Each row has a hidden stage along a path, written after it and counted from one end. A new block has a new path.
[ 138  131  -74  -32 -178  139   -8  176  152   79  -35    0   88  -40
   65 -161   40   32   55   -4 -152  180   94 -143 -328 -223   91  -37
   60 -184 -189  142 -217  209  127  198 -219   89  120  -43  -53   -2
   15  -21  134  154] : 26
[ 158  -59    1    2  179    2  -49 -185  -60  -63 -190 -141   25  -67
   23  112    0  132 -234 -173    0   -7  -60  154 -204  116  -59  110
  284 -151   43 -198 -301   71    3   79  -18 -157   41  160  117   46
 -101   18  -92 -138] : 16
[  30   40  204    5  145  -37  -31 -137   72   11 -145  -86  141 -180
  129  138   51    6 -170 -108  171   61   10  124 -160  159 -125  151
  279 -101  -24 -215 -501   91 -109   68  -60 -111   -8   35  166   83
 -207   89  -27   95] : 32
[-216  -59   42 -654 -187   78 -197   59  225  219   92 -221   81 -180
  237  -18  227  419 -108  232  418  -83  -75  276  249  104  -12  221
 -334  150 -116   61  259   97  -25 -235   -5  -27  121 -103  -22   71
  121 -127  117  -45] : 25
[ -79  -48   68 -282   22  134 -104 -278  -41 -135  199   63  107 -273
  -14 -274  -40 -414  -92 -207 -168   55  213 -381  -54  121   87 -129
  398  -98 -176 -396    2  121 -685   -9  -19 -323   73  236  142   85
  101   43   94  128] : 9
[-241   12  154 -345   38  117   -9  -33  140  201  210   76  -54   30
  -47 -293  143 -111  154  130   26 -180   93   -3  180  -12   82 -127
   88 -108   17 -330  256  -99  -87  284  202 -212  304  153 -130  242
  276  -38  121   11] : 14
[-244  175  129 -360 -226   43  128  134  161  167 -123  -40   96 -182
  -75  -44  297  153 -100  223  159 -118 -212   29  156   87  105    8
 -149  206  -16   -4  201 -257  -63  314  407 -241  -18  165   15  132
  313    8 -101   11] : 42
[ 105  -25  -53   10  106  -92  -11 -318 -169   27    3  -99  107  102
 -186  158 -117  -60 -141 -110  -53 -241   84 -105  -41 -149   23  196
  140  148   -9  -83  -82 -149   -5  197  217 -121  -78 -238   93  -59
   29  140 -208 -281] : 11
[  54 -122 -105  -80  106   92 -115 -309   32 -117  550  115  106 -131
  192 -180 -262 -215  -98  -34 -153  157  135 -248 -185  -40  235   41
  316 -222  -57 -172  143  164 -487 -240 -365  -56   32  -20  100  -47
  194  -28  156   25] : 40
[-148   12  259 -379  363  132 -370 -348  197  -54  397  -64  -51 -198
  197 -334  -35 -397  147 -188  169    0  372 -152  166  104   75    5
  351  -98 -423 -661  -87  229 -686  -86  -34 -273  170  -41  153  200
   28  -10  299  259] : 41
[ -73  -64  -53 -449   66  131 -160 -380 -213 -165  375  112   55 -248
   43 -263  -73 -289 -111  -55 -273  189   48 -161  -49  241   16 -121
  313   -7 -178 -378  208  276 -604 -164  -54 -241   98  143  149  147
  262   63  -21   27] : 23
[ -61  251 -245  223 -103 -359  491   82 -146 -116 -259  251   28   36
 -125 -183  338   81 -187 -170 -328   36  -18  189  -84  155  101 -316
  596  224  175   -2  -67   28   67   80  185 -184  131  266    4  108
 -257   84  -13   50] : 45
[ 214   34 -356  150  124  -98  384  129   94    6  143   31  107  140
   10 -242   42  162 -119  -40 -213   62    1   99 -145 -208  318 -215
  204  -14   65   28   38   20  256   79  -55   44  204   74 -159   45
  -24  -30   35 -227] : 35
[ -77  161  139 -169 -222  -14 -112   17  209 -169  -19  167  -44 -254
  153   35   34  111 -224  190  142   27 -220 -140   99  267   97   46
  -65   90  107  193  134  -88 -240   83  -54 -277   -4  202  217   -3
  264  101 -104   78] : 38
[  68   63 -402  160  -84 -345  240   -2  -30 -106  -64  -37   37   46
  114 -141  283  169 -138 -257 -219   32   56  426  -44   65   55 -168
  386  198  -50  -94  177  118   22 -335  144 -107   71   60   90  -13
 -205 -215  155    8] : 19
[  82  -58  -60   -4  -72  -67  174 -216  -34   53  217  123   75   -4
   47 -123 -224  308 -128   -4  -10  -27 -167   41 -178  -62  175  113
  224 -102  267  200   48  105 -102 -229 -430  228  -98 -133  -83  -52
   93  -94 -112   23] : 49
[ 170 -273 -166 -111  263  208   -2 -128 -162    8   81 -170  116  -62
  -27  -43 -115  272 -352  -22   42  -35 -154  106 -138   52   77  223
  231 -249  159 -115 -148   65  170  107  -77 -225   84   82   70   69
   42  165 -216 -427] : 33
[  45 -126   99    2  349   32 -124 -130   -6   46  146 -123  124   65
   33  130  -92   19 -133   38  223 -135   87  142  -28 -116  -74  334
  115 -200  -23 -292 -253  -90  141  346  107  -79  111 -119   67   68
  -78  125   -2 -290] : 23
[ 429  101 -152  164  308   40  279   58  318  -60 -215 -252  192  -92
  103 -200  -31   54 -167  -86   17  123  158 -114 -301 -131  281  -62
  219   33 -254   31 -560   67   81  184 -349  113   32   86  -95  -90
 -171  -23   -2   37] : 44
[ 316   62  -24  -30   24  124  176   72  203   40 -140  -83   92  -11
   73 -160  -74  -61  -83  -13 -255  211   87 -340 -348 -137  126 -121
  143 -172  -96   90 -427  164   89  316 -447   59  175  208 -114   25
   29   72  -12   95] : 5
[  89   70 -456  226  -64 -254  384  101  -10 -101 -139   16   47   59
  -74 -323  310  157 -133 -295 -199  -83   75  322   -2    7  278 -270
  502  192   52  -38  138   23   71 -230  274 -227   94  105   14  -14
 -241 -151   94 -103] : 25
[ 235  311 -102  175  -70 -247  232    2  118  -37 -225  120   42   31
  139   76   57  -35  -58   34 -359  197   30  -73 -388    1   52 -212
  204  138  -54  180 -252   73  175  144 -311  160  159  126  -85  -52
  -30    5   37  152] : 48
[-409   83   71 -405 -168 -125  152  -13  178  539  198 -104   49  349
   15  346  351  -44   54  581  -15  -93   13  135  261 -152  182  318
 -146  296  106   -9  342 -342  231  247  531 -253   82 -259  -18  120
  386  148   77 -214] : 38
[  80  -31  -78   25   17  -87  211  132   99 -154 -135  -71  104  -82
  132 -133  141   61 -337 -116  -50  156   41  -31  -34   96   32   36
  348  -75   -5  -65 -297  110  -86  146 -132 -242   99  323  148   68
 -222  111   65   23] : 4
[-342  -20  262 -333 -349 -192  137 -135  113  501   74 -148  317   88
  242  562  219 -225  -97  519  -18   97   59   14  101  118 -166  458
  -21  287  131   35   -1 -232  -80   56  178 -199 -125 -236  209  -23
  181  143  -24  158] : 18
[  -3  -96    3 -206  158  123   54 -221   26   32  376    1  117  -64
   67 -274  -93 -251  -14  -87 -171  147  224 -237 -121  -94  129  -67
  336 -182 -101 -330  -59  201 -402    4 -204  -81   89   34   10  130
   80   18  132  102] : 10
[ -25  110 -299  151  -54 -358  341   38  -14  -81 -187   45   67   35
   42 -207  364   72 -161 -185 -172    5   54  427   37  201   35 -191
  508  227  -10 -120  -18   83   59 -204  167 -173  165  170   44   59
 -280  -60   90   26] : 30
[  13  -96  -60 -147  224 -141 -254 -241 -187  -14  405  -95  165  122
   13 -109 -198  -78  -25   -7  152 -288  191  110  304 -137 -261  340
  -74  213 -380 -240  102  -13   97  227  154   48  145 -494   89   28
    9  165 -114 -244] : 28
[ 234  226  -70 -113 -135    6 -227   48  204  -73  -87  -20  -70   59
  144    9  -37  -60   20  -67 -286  233   43 -197 -291 -148  108  -24
  -25 -107 -385   96 -193  233   34  154 -246   85  242   93  -20  -33
   94  -12  156   52] : 37
[-268   69  -42 -585 -238  -88 -146  338  129   21  242  136  -44   53
   57   80  184  717 -179  -16  361  -46 -154  196  221 -294  231   26
 -441  -74  120  178  373  157   36  -62  161  176  334   38 -218  171
 -187 -104  337 -421] : 18
[ 113   42   64   80  384  -38 -235 -390  -66  -15  162  -85  103  -52
   -9  124 -212  -93  -24   -7  234 -310  270 -109  -89 -169  -70  279
   75  150 -188 -153 -180 -126   41  242   -9   23  -50 -490   93  -88
   -4  151  -54 -154] : 48
[ 112  -87  -92  -77  267  115   51 -114 -106 -137 -173 -168   32  -55
 -156  -51   56  180 -339 -103   27   -7  -76   76 -216  -61   50  192
  252 -203  -62 -196 -326   59   39  307   35 -126   11  229   25  104
  -33  126  -63 -330] : 1
[  98   23  -44  -65  158   61   42  -93    6   29 -133  -80  -55   55
 -108 -120   55  148  -71  -96    4  -92   62   41  -84  -57  101   10
  236  -53   30  -76 -218   85  106  183    4 -120  103    6  -29   89
  -59   72  -64 -113] : 14
[ 274  254  -42   27  196  -81  130  183  249 -123 -121   -2  -37  105
   74   -9   60   98  -92  -20  -89  201  -26    0 -152 -148  196 -156
    4   -3 -136   -5 -341   93  211  373  -16   34  240  158  -64  119
  -92   86   32 -145] : 28
[-201  174  102 -493 -190   63 -141 -102  221  280 -178 -290  -31 -212
   23  -92  336  226  121  107  249 -261 -106  260  115   81   17   64
 -214  303 -306 -116  320 -130  -81  -61  334 -110  -75  -92  -21   71
  402 -285   38  165] : 47
[ -87 -122  -71 -500 -196   41  -12  107  -20  119  244   38   40  -68
   61  -95   -7  625 -211 -182  206  -52  -71  -66   60 -195  190  -15
 -107 -114  287  220  166  316  -51 -279 -249   78  185  -93 -144  133
 -211  -11  126 -229] : 2
[ -86   97   73 -131   36  -68   10  -15  133   28  190  166  -79  104
  -20  -78   -1  335    1  -30  248  -73  -40  158   57 -193  235   53
   45 -100  172   60  -26  130  -32  -46  -33  134   88 -178 -107  119
 -112  -18   97 -112] : 26
[  74 -199  -65  -27  186   93   56  -73 -208   78  198 -112  255   11
  -86   48 -117   96 -224  -28   19  -66  -52   68 -127 -167  -38  248
  135 -204   62 -215 -106  -73  128  332  175  -87   10  -80   61   73
    2  117 -147 -349] : 22
[ 243  336  -27   68  198  -73  197  -43  252   16 -301  -11 -105   75
   20 -109  104   60   45    5 -112  103  133  -45 -253  -50  217 -197
  238  152 -110  112 -479  170  187  182 -282  102  142  -11 -144   48
 -100   78   -6  148] : 43
[ 238   70   82  -15   86   26  104 -162  127  108   93   89   95  -93
  219    3 -185 -190   -2   26 -283  148   98 -341 -358   60  124 -224
  277  -95  133  -22 -202   80  -65   58 -472  -19  203  104  -58    5
   99   33   -2  156] : 48
[-195  -18   58 -428 -177   94   23  244  154  192  223   79  186 -185
   63   31  105  522 -159   79  428  -97  -96   28   68 -181  223   -4
 -287  -71  282  182  179   21   14  -58   39   61  146  -79 -154  103
 -108  -41  142 -241] : 26
[-295  -68 -137 -420 -344  -63  187 -151   28  516   94 -360  295  117
    2  342  343  -14  -80  450 -100  -41   -9  189   16 -160   36  403
 -192  357 -113    9  404 -293   41  -32  458 -102 -232 -282   45  -64
  454  -95   17 -123] : 13
[ 189   27 -174   44  277   87  247   39   95  -28 -104 -162  142 -103
  -44 -244  118  179 -173  -79   94   36   46  141 -165  -74  185  -46
  241   -2  -92  -98 -336   93  123  140  -10  -46   18   20  -34   76
 -136   41  -48 -115] : 30
[ 117 -190   81   37  427  -30 -213 -136    3 -120  345  -62  154   35
  214  240 -255  -44 -310  144  254  -63   86  -24  102   -9 -101  431
   41 -129   27 -204 -217 -112  116  356  -45 -200  163 -141  237   16
  -73  328  -67 -407] : 30
[-321  110  -48 -437 -190 -137  206 -205   27  474  160 -166  258   50
   64  515  360   18  -81  677  -31   38 -103  269  -25  -45  -14  270
 -346  521   11   65  384 -293  179   12  430   -8 -170 -362   11   28
  509   55  -63 -191] : 29
[ 184  324  169  -73  163  -91  135  -64  203  153 -171  -59  -58  108
  100  -10   95  -69  182  -60 -245  240  116  -14 -347 -159 -108 -245
   65  -16 -247 -166 -505  273  165  332 -259  271  208   17 -175  238
  -29   -1   78  287] : 7
[ -28  172  110   22  161    3  -29 -299  251 -137  122  182 -151 -112
   62 -113  -32   53   -1  237  200  -56   34    4 -120   -2  118   13
   34    3   57   60    9    2 -172   28 -334  124  -73  -64  -26   11
  289  -23   45  140] : 8
[  61  -87   32  -77  224 -130  -96 -264 -146  131  195  -46    7  235
   39  117 -180    0  -75   30  -62 -191   33   42  109    6  -94  245
  179   30   65 -163  -38  -52  209  229   13 -134  212 -204   58   75
   44  214 -176 -252] : 43
[ 101  -72  -15  -41  188  -67 -113 -207  -33  100  275 -132  183  -34
  178  147 -141   64 -102  -21   81  -67   35   95  -79  -78 -121  186
  -12    4  -83 -171  -25    1   90   34  -50   28   49 -271   93   21
   36   35  -43 -141] : 37
[ -50  -42   25 -260  -44  142  -38 -154  -16  161  370  140   -2   54
   38 -252 -105 -120  106    5 -217  104   86 -173  -79  -61  153  -50
  287 -206   64 -108   46  253 -175  -47 -205  -94  184 -103  -27  146
  156   76   45   82] : 30
[  72  218  -10   19  147 -176  242   17  236  167  -53  -59 -145  235
   85 -184  218   90  175 -106 -122   50  186  155  -56 -184   87 -213
  228   65  -58 -126 -216  196  207  104  -78   51  198  -99 -123  216
 -128  -46  174  190] : 6
[-154   57  208 -298  -16   93  -16  -47  320  240  -12 -135   -4 -152
   94 -167  198  104  106  176  308 -229   12  145  168   90   11  -14
 -104   87  -22 -147  162 -149  -52   88  104 -140   54    2  -37  119
  280 -165   27  184] : 14
[-376  135   51 -594 -369   89   -8   88  -52  438   37  105   53  -59
 -218 -154  246  582  134  -24  234 -242 -117  198  -26 -250   85  -82
 -218  -23   91  160  231  180  134  -86   92  315  179 -211 -407  208
    0 -146  118  -42] : 40
[  34  -58   -1  -53  247  132  -50 -119  -34 -141  -33   -5   68 -136
    9   95    4   80 -324  163  109   60   18  -15 -211   61  -15  205
  164 -178   66  -75 -279   20   28  317 -133 -135   59  164   89   39
    9  216  -34 -223] : 15
[ -57  -78  126 -228  208  164  -18 -345   58  -98  385  135  208 -315
  167 -252 -179 -425 -147   62  -28  203  275 -423 -100  207  148   -2
  472  -97  -64 -254 -226  204 -676 -100 -450 -176   47   80  122   37
   44  194   61  225] : 40
[-163  -26  133 -383  -15  -45   27  114  105  350  353   56  116   10
  161  174   56  490    1   21  311 -107  -55  190   53 -222   79  -74
 -256  -98  359  -28  202   51  163  -79   51  146  258 -197 -200  215
 -137 -104  172 -221] : 21
[-258  -46  115 -315  176  -90  322 -222  272  596  155 -256  209  184
  176  257  248  -37  -15  657  200 -102  161  218  161   34  108  339
   26  352  156  -51  -13 -273  220   44   35  -69   17 -324 -101   53
  230  122   -5  -44] : 42
[ -20   45 -205  134 -106 -141  377  -10  -81   24 -210  -54  161 -141
  -34 -229  310   84 -157 -262 -167   42   91  178 -196   64  -32 -164
  511   71   23 -112 -161  136  -62 -104   37 -146  -70  105   78   73
 -226  -64   50  213] : 7
[  82   31 -108  -22  -83  -92  -38 -216   72  -61   95   65  -38   39
   10  -45 -122  256 -117  -78   68  -67 -102   85  -64  -63  249  148
  134   -4   77  197   28  114 -138 -299 -212  102  -71 -167    6  -97
   43  -67  -49  -84] : 35
[-180  194  131 -466 -129  -98 -157 -128   49  199  -25   46  -62  -93
   68   61  127  495   40 -133  287  -97   25  151  -40  -56   41   -5
  -53  127   32  137  -67  341  -76 -342 -208  263  113 -294 -173  114
 -237  -85  167   95] : 46
[  65  -17 -203 -185 -194   29   26   32  -52 -115  104   37   78 -118
  -60  -85  -33  401 -259 -120   55   -5 -214   15  -42 -100  257   37
  -25    3  107  201  202   88 -140 -148   56  -40  -81  -22   52  -31
   42  -57  -90 -239] : 24
[  -5   65   -3   74   84  -72  154   76   34  -39 -107   26   16  -19
   52 -143  137   97 -157 -120  -12   48   61   47  -53   70   70   25
  464  -90   64 -104 -297   99    7  186  -35 -230  114  139  101  112
 -235  120   64   78] : 46
[  43  124   28   87  233   -7  133 -151   27   27 -178  -63   50 -144
  -53  -37  127  122  -93 -143  112  -70   59  115 -229   11   94  -23
  367    2   29 -168 -335   23  -19   95   36  -92  -63  -23   29   75
 -141   17   -8   42] : 45
[-203  156   -8 -417 -343   92 -142   36  197  170  -84 -168   76 -258
    2   50  312  206  -36  135  188 -134 -163  109   25  -13  118   69
 -315  209 -217   38  380 -169 -111  -34  402 -163  -99  -23   54    0
  393 -191   62  -16] : 36
[  48 -100   44  -13  280  -76  157 -346   41  250  143 -180  258   36
   48  278  -67  -93 -140  236  133 -195  188  -34  -77 -105  -18  233
   36  190  124  -95 -137 -248  118  143  -34   -6  -61 -309   -1  -51
   85  133 -118 -206] : 8
[ -75  173   53   50    1 -193   87 -132  119   59  108  141  -30  128
   58  -79   43  -26   77  -50  -65   30   98   89  -77  -90  114   15
  315  -31  -24  -75 -121  108 -116  -22 -112   97   73 -100  -40   66
  -62  -33  150  180] : 42
[  91 -272 -114   38 -135  161   52 -198   94  -39  303   83   70  -24
   39 -372 -308   76 -153   46   -1  -62  -10 -187  -85  -56  264  234
  317 -336  212  202  103   67 -284 -199 -570   12  -87   11    5 -165
  230  -80  -55   62] : 10
[-293  132  271 -349 -312   -9  -38  149  305  239  -57   60   26  -73
   88   56  229   -3  -11  301  178 -169  -90  -74  269  162   81   63
 -121  100  105   43  203 -285  -39  260  244 -328  193  174   28   84
  268   50   24   67] : 39
